Here is a tiny trained network, its code and every weight. The questions are about switching its units off for an input and a class, where a switched-off unit gives its printed mean instead of its output.

import numpy as np


def w(rows, s, z=0):
    codes = np.array(rows[::2]) - 128.0
    scale = np.full(codes.shape[1], s)
    scale[-1] = z or s
    return codes * scale


def f(y):
    return np.maximum(y, 0)


def log_softmax(a):
    a = a - a.max(-1, keepdims=True)
    return a - np.log(np.exp(a).sum(-1, keepdims=True))


def net(x, mask):
    res = np.array(x, float).reshape(1, 4) / 4 @ E
    y = f(res @ A[0][:, :-1].T + A[0][:, -1])
    res = res + np.where(mask, y, B[0][:, -1]) @ B[0][:, :-1]
    return log_softmax(res[-1] @ U[:, :-1].T + U[:, -1])


A, B = {}, {}
E = w([
[174,255,213,104,192,150],'x0',
[107,106,141,173,174,11],'x1',
[69,110,190,95,30,128],'x2',
[138,104,199,239,70,134],'x3',
],0.01)
A[0] = w([
[87,44,3,136,137,70,150],'N0',
[120,227,178,64,171,94,168],'N1',
[151,104,120,184,59,173,102],'N2',
[117,159,138,85,79,190,148],'N3',
[188,199,109,63,169,188,162],'N4',
[134,186,165,166,124,132,88],'N5',
[64,111,165,119,96,119,175],'N6',
[83,142,111,88,144,100,118],'N7',
[183,79,183,114,129,70,2],'N8',
[170,127,201,197,157,141,146],'N9',
],0.012,0.0037)
B[0] = w([
[165,196,50,78,237,195,254],'N0',
[8,17,71,70,172,181,250],'N1',
[97,32,69,85,61,147,199],'N2',
[126,93,127,49,93,166,202],'N3',
[247,255,71,73,180,192,254],'N4',
[156,180,85,153,200,80,187],'N5',
[54,97,108,131,118,113,187],'N6',
[58,110,105,159,135,118,161],'N7',
[146,158,99,106,146,77,154],'N8',
[128,130,174,158,178,33,220],'N9',
],0.009,0.012)
U = w([
[183,168,172,110,59,176,3],'0',
[162,190,200,254,160,78,54],'1',
[72,50,146,141,73,142,159],'2',
[143,136,74,106,160,183,184],'3',
],0.014,0.003)

Each question gives the input, the list of numbers given to net, and the class t.
The units are the neurons (one row each of A and B). Each row of codes is followed by its name. A weight is (code - 128) times the scale printed after its matrix; where a second scale follows, it is the last column's (A, B and U).
mask holds one flag per neuron, in row order. A switched-off neuron (its flag False) gives its mean, the last column of its row in B, instead of its output. The means were averaged over made-up inputs and are rounded, as every weight is.
A unit's drop is (log p(t) with every unit on - log p(t) with that unit switched off) / (log p(t) with every unit on - log p(t) with every unit switched off).
The circuit of an input: a set's keep is (log p(t) with only the set's units on - log p(t) with every unit switched off) / (log p(t) with every unit on - log p(t) with every unit switched off). Starting from all 10 units, units are removed one at a time, each time the one whose removal leaves the highest keep (on an exact tie, the one counted first), for as long as the keep stays at least 0.8.
circuit, biggest first: the units of the circuit, biggest drop first
k most important neurons: the k neurons with the biggest drops, biggest first
drop of u: that unit's drop, to one decimal
input [-1,8,2,6], class 1: circuit, biggest first -> [N1]
input [-1,-6,5,-3], class 0: circuit, biggest first -> [N1; N0]
input [1,-3,0,0], class 0: circuit, biggest first -> [N0; N1; N5]
input [2,5,8,8], class 1: 4 most important neurons -> [N1; N9; N5; N3]
input [-8,-4,3,3], class 2: 3 most important neurons -> [N4; N2; N6]
input [5,4,5,0], class 2: 3 most important neurons -> [N4; N0; N1]
input [8,-2,-1,7], class 1: 3 most important neurons -> [N9; N0; N5]
input [-3,7,-4,4], class 1: 2 most important neurons -> [N1; N4]
input [1,-7,3,1], class 0: circuit, biggest first -> [N1; N0]
input [-4,8,-7,8], class 1: drop of N9 -> 0.5
input [6,-2,-6,6], class 1: drop of N9 -> 0.4
input [-1,8,-2,2], class 1: drop of N1 -> 0.4
